Below are the code and all the weights of a small trained network. Each question names an input and a class and asks about switching units off, where a switched-off unit gives its printed mean instead of its output.

import numpy as np


def w(rows, s, z=0):
    codes = np.array(rows[::2]) - 128.0
    scale = np.full(codes.shape[1], s)
    scale[-1] = z or s
    return codes * scale


def norm(h):
    return h / np.sqrt((h * h).mean(-1, keepdims=True) + 1e-5)


def f(y):
    return y / 2 * (1 + np.tanh(0.7978845608 * (y + 0.044715 * y**3)))


def log_softmax(a):
    a = a - a.max(-1, keepdims=True)
    return a - np.log(np.exp(a).sum(-1, keepdims=True))


def net(x, mask):
    res = np.array(x, float).reshape(1, 2) / 4 @ E
    u = 0
    for l in range(2):
        y = f(norm(res) @ A[l][:, :-1].T + A[l][:, -1])
        res = res + np.where(mask[u : u + 11], y, B[l][:, -1]) @ B[l][:, :-1]
        u += 11
    return log_softmax(norm(res)[-1] @ U[:, :-1].T + U[:, -1])


A, B = {}, {}
E = w([
[89,131,114,58,98,168,39,214],'x0',
[178,251,59,78,128,150,169,138],'x1',
],0.0018)
A[0] = w([
[191,131,150,115,188,123,127,145,241],'L0N1',
[66,76,108,133,106,93,104,102,153],'L0N2',
[155,142,148,112,126,84,109,166,206],'L0N3',
[121,254,103,86,124,163,145,87,254],'L0N4',
[84,36,191,121,153,132,150,168,85],'L0N5',
[144,128,162,123,109,138,137,132,101],'L0N6',
[111,153,112,114,139,116,118,162,169],'L0N7',
[163,123,125,156,103,166,101,114,16],'L0N8',
[82,113,120,22,91,143,60,114,244],'L0N9',
[175,124,170,154,185,121,211,97,237],'L0N10',
[163,101,108,115,163,137,99,148,9],'L0N11',
],0.0028,0.00072)
B[0] = w([
[114,79,116,212,61,120,72,122,153],'L0N1',
[208,120,134,103,31,57,106,143,147],'L0N2',
[99,126,105,168,91,89,71,111,145],'L0N3',
[79,57,217,149,126,23,87,139,252],'L0N4',
[197,99,179,80,116,54,166,197,164],'L0N5',
[158,114,116,127,160,118,112,132,123],'L0N6',
[52,82,24,143,104,170,187,31,147],'L0N7',
[118,113,127,99,222,139,156,155,111],'L0N8',
[84,102,105,215,95,109,166,45,199],'L0N9',
[51,96,63,123,8,143,68,107,196],'L0N10',
[155,125,143,124,124,158,209,100,112],'L0N11',
],0.0017,0.0022)
A[1] = w([
[215,89,153,133,194,99,255,90,252],'L1N1',
[104,59,159,175,170,122,96,121,235],'L1N2',
[152,114,135,76,141,215,99,209,142],'L1N3',
[224,248,97,76,182,127,131,136,36],'L1N4',
[123,142,137,67,134,193,95,210,206],'L1N5',
[50,113,99,138,120,75,97,105,158],'L1N6',
[146,112,137,115,53,71,139,154,237],'L1N7',
[122,126,143,77,142,201,74,201,93],'L1N8',
[161,215,36,96,90,116,174,145,29],'L1N9',
[188,141,124,170,196,115,202,69,203],'L1N10',
[144,210,82,82,138,145,152,161,163],'L1N11',
],0.0031,0.00025)
B[1] = w([
[96,182,84,136,81,180,74,145,180],'L1N1',
[179,156,136,88,140,90,110,150,188],'L1N2',
[134,157,73,206,97,135,176,51,134],'L1N3',
[110,25,255,89,159,8,89,187,202],'L1N4',
[96,149,147,201,122,126,152,66,163],'L1N5',
[147,177,128,100,154,134,155,187,220],'L1N6',
[58,169,132,123,225,175,176,134,203],'L1N7',
[184,154,86,190,87,172,104,40,157],'L1N8',
[166,36,182,140,155,111,136,154,251],'L1N9',
[90,132,94,152,80,218,51,122,177],'L1N10',
[133,68,154,138,120,145,117,136,192],'L1N11',
],0.0028,0.0017)
U = w([
[131,20,246,123,131,20,82,190,178],'0',
[64,175,21,221,30,223,82,33,186],'1',
[60,241,67,29,227,120,238,219,156],'2',
[214,113,102,70,220,216,166,57,15],'3',
[249,93,89,43,185,225,192,52,2],'4',
[248,105,91,54,221,211,183,27,2],'5',
[247,128,93,87,196,165,197,46,28],'6',
[254,111,82,93,203,190,201,62,17],'7',
],0.0073,0.0067)

Each question gives the input, the list of numbers given to net, and the class t.
The units are the neurons (one row each of A and B). Each row of codes is followed by its name. A weight is (code - 128) times the scale printed after its matrix; where a second scale follows, it is the last column's (A, B and U).
mask holds one flag per neuron, layer by layer. A switched-off neuron (its flag False) gives its mean, the last column of its row in B, instead of its output. The means were averaged over made-up inputs and are rounded, as every weight is.
A unit's drop is (log p(t) with every unit on - log p(t) with that unit switched off) / (log p(t) with every unit on - log p(t) with every unit switched off).
most important unit: the unit with the biggest drop
top k neurons: the k neurons with the biggest drops, biggest first
k most important neurons of layer l: the k neurons of layer l with the biggest drops, biggest first
drop when u is switched off: that unit's drop, to one decimal
input [-3,-2], class 2: most important neuron of layer 0 -> (L0N10)
input [8,7], class 1: 2 most important neurons of layer 1 -> (L1N8 L1N3)
input [5,-4], class 1: 2 most important neurons of layer 1 -> (L1N4 L1N9)
input [-3,-3], class 2: 3 most important neurons of layer 1 -> (L1N9 L1N4 L1N8)
input [7,6], class 1: top 3 neurons -> (L1N8 L1N3 L1N5)
input [-6,5], class 1: top 3 neurons -> (L1N10 L1N1 L0N4)
input [-8,7], class 1: top 2 neurons -> (L1N10 L1N1)
input [-2,3], class 2: top 3 neurons -> (L0N4 L0N10 L1N4)
input [-3,-1], class 2: top 3 neurons -> (L0N10 L0N9 L1N8)
input [3,-2], class 2: 2 most important neurons of layer 0 -> (L0N9 L0N4)
input [-7,-4], class 1: 2 most important neurons of layer 1 -> (L1N4 L1N1)
input [2,2], class 2: top 2 neurons -> (L0N4 L1N4)
input [7,8], class 0: top 2 neurons -> (L1N4 L1N9)
input [4,3], class 1: most important unit -> L1N8
input [-5,6], class 0: top 2 neurons -> (L1N4 L0N9)
input [3,-3], class 2: 2 most important neurons of layer 0 -> (L0N9 L0N4)
input [-2,1], class 2: top 2 neurons -> (L0N10 L1N4)
input [0,-3], class 2: 3 most important neurons of layer 1 -> (L1N7 L1N4 L1N9)
input [-2,2], class 2: 2 most important neurons of layer 0 -> (L0N4 L0N10)
input [-2,4], class 0: most important unit -> L0N9
input [1,-2], class 2: drop when L1N7 is switched off -> 0.1
